Here is a tiny trained network, its code and every weight. The questions are about switching its units off for an input and a class, where a switched-off unit gives its printed mean instead of its output.

import numpy as np


def w(rows, s, z=0):
    codes = np.array(rows[::2]) - 128.0
    scale = np.full(codes.shape[1], s)
    scale[-1] = z or s
    return codes * scale


def f(y):
    return y / 2 * (1 + np.tanh(0.7978845608 * (y + 0.044715 * y**3)))


def log_softmax(a):
    a = a - a.max(-1, keepdims=True)
    return a - np.log(np.exp(a).sum(-1, keepdims=True))


def net(x, mask):
    res = np.array(x, float).reshape(1, 8) / 4 @ E
    y = f(res @ A[0][:, :-1].T + A[0][:, -1])
    res = res + np.where(mask, y, B[0][:, -1]) @ B[0][:, :-1]
    return log_softmax(res[-1] @ U[:, :-1].T + U[:, -1])


A, B = {}, {}
E = w([
[26,146,33,54,186,114],'x0',
[125,136,63,109,30,218],'x1',
[131,249,127,162,149,130],'x2',
[143,128,124,113,120,118],'x3',
[153,127,114,121,127,119],'x4',
[120,129,135,126,126,129],'x5',
[118,128,135,134,135,138],'x6',
[128,128,129,128,131,131],'x7',
],0.016)
A[0] = w([
[92,116,98,116,208,79,129],'N0',
[151,130,134,139,82,176,124],'N1',
[125,115,130,132,87,111,157],'N2',
[147,115,130,140,92,172,146],'N3',
[104,113,96,107,121,171,152],'N4',
[156,148,130,131,93,160,111],'N5',
[182,124,201,161,128,113,225],'N6',
[136,62,150,151,122,145,171],'N7',
[164,121,205,157,145,95,218],'N8',
[135,131,91,123,87,199,169],'N9',
[116,156,118,137,135,83,139],'N10',
[103,154,58,88,101,171,42],'N11',
[102,141,85,87,131,164,84],'N12',
[114,53,149,95,113,118,254],'N13',
[122,165,136,136,112,119,120],'N14',
[142,112,134,139,93,166,124],'N15',
[114,136,100,105,115,175,63],'N16',
[120,65,137,115,147,148,245],'N17',
[124,207,108,132,144,142,127],'N18',
[108,147,141,115,172,84,159],'N19',
[136,166,112,119,156,121,121],'N20',
[149,162,119,131,126,132,166],'N21',
[140,252,130,144,130,126,182],'N22',
],0.019,0.009)
B[0] = w([
[139,180,108,50,129,106,241],'N0',
[130,172,142,92,80,177,202],'N1',
[147,138,111,150,123,151,159],'N2',
[121,163,96,126,55,156,196],'N3',
[159,121,107,160,145,102,209],'N4',
[79,157,166,113,125,177,182],'N5',
[133,84,142,204,143,139,238],'N6',
[184,153,78,154,105,121,200],'N7',
[137,64,130,180,139,115,227],'N8',
[149,152,124,185,82,145,245],'N9',
[94,109,145,110,139,93,166],'N10',
[147,59,190,191,162,117,242],'N11',
[146,38,120,145,160,69,215],'N12',
[205,126,79,122,117,133,239],'N13',
[110,138,145,136,164,133,155],'N14',
[116,176,98,136,102,129,185],'N15',
[147,83,130,159,126,121,188],'N16',
[185,136,47,116,128,94,213],'N17',
[93,129,187,135,115,106,212],'N18',
[138,124,128,94,143,89,199],'N19',
[88,117,164,97,137,105,170],'N20',
[84,115,157,137,125,133,167],'N21',
[45,123,250,135,178,146,253],'N22',
],0.013,0.022)
U = w([
[187,26,34,210,170,57,254],'0',
[90,32,166,217,210,92,207],'1',
[168,211,31,158,84,157,43],'2',
[56,212,165,150,141,242,31],'3',
[165,128,1,16,206,43,93],'4',
[71,166,157,42,192,20,64],'5',
],0.0095,0.004)

Each question gives the input, the list of numbers given to net, and the class t.
The units are the neurons (one row each of A and B). Each row of codes is followed by its name. A weight is (code - 128) times the scale printed after its matrix; where a second scale follows, it is the last column's (A, B and U).
mask holds one flag per neuron, in row order. A switched-off neuron (its flag False) gives its mean, the last column of its row in B, instead of its output. The means were averaged over made-up inputs and are rounded, as every weight is.
A unit's drop is (log p(t) with every unit on - log p(t) with that unit switched off) / (log p(t) with every unit on - log p(t) with every unit switched off).
The circuit of an input: a set's keep is (log p(t) with only the set's units on - log p(t) with every unit switched off) / (log p(t) with every unit on - log p(t) with every unit switched off). Starting from the 12 units with the biggest drops (on a tie, the unit counted first), units are removed one at a time, each time the one whose removal leaves the highest keep (on an exact tie, the one counted first), for as long as the keep stays at least 0.8.
circuit, biggest first: the units of the circuit, biggest drop first
k most important neurons: the k neurons with the biggest drops, biggest first
drop when u is switched off: that unit's drop, to one decimal
input [8,-1,-6,0,3,2,-8,0], class 4: circuit, biggest first : (N0)
input [0,8,7,2,6,-3,5,-8], class 3: 3 most important neurons : (N1; N5; N8)
input [8,1,6,4,7,3,2,0], class 1: 2 most important neurons : (N11; N12)
input [-7,0,-1,-4,-6,2,3,-4], class 0: 2 most important neurons : (N8; N6)
input [0,7,8,-1,4,3,5,-6], class 3: 2 most important neurons : (N1; N5)
input [1,6,5,6,-7,-3,-1,-4], class 1: 2 most important neurons : (N11; N12)
input [5,5,0,-5,-8,-6,3,7], class 0: 2 most important neurons : (N22; N4)
input [7,0,-7,-1,0,-1,8,-4], class 4: 2 most important neurons : (N0; N6)
input [1,8,1,8,-2,4,-1,-8], class 1: 4 most important neurons : (N11; N12; N17; N13)
input [7,-5,6,1,1,-5,4,7], class 5: drop when N14 is switched off : 0.0
input [0,7,-7,4,6,2,5,-6], class 2: drop when N3 is switched off : 0.2
input [-8,8,0,8,-8,3,8,-7], class 2: drop when N22 is switched off : 0.4
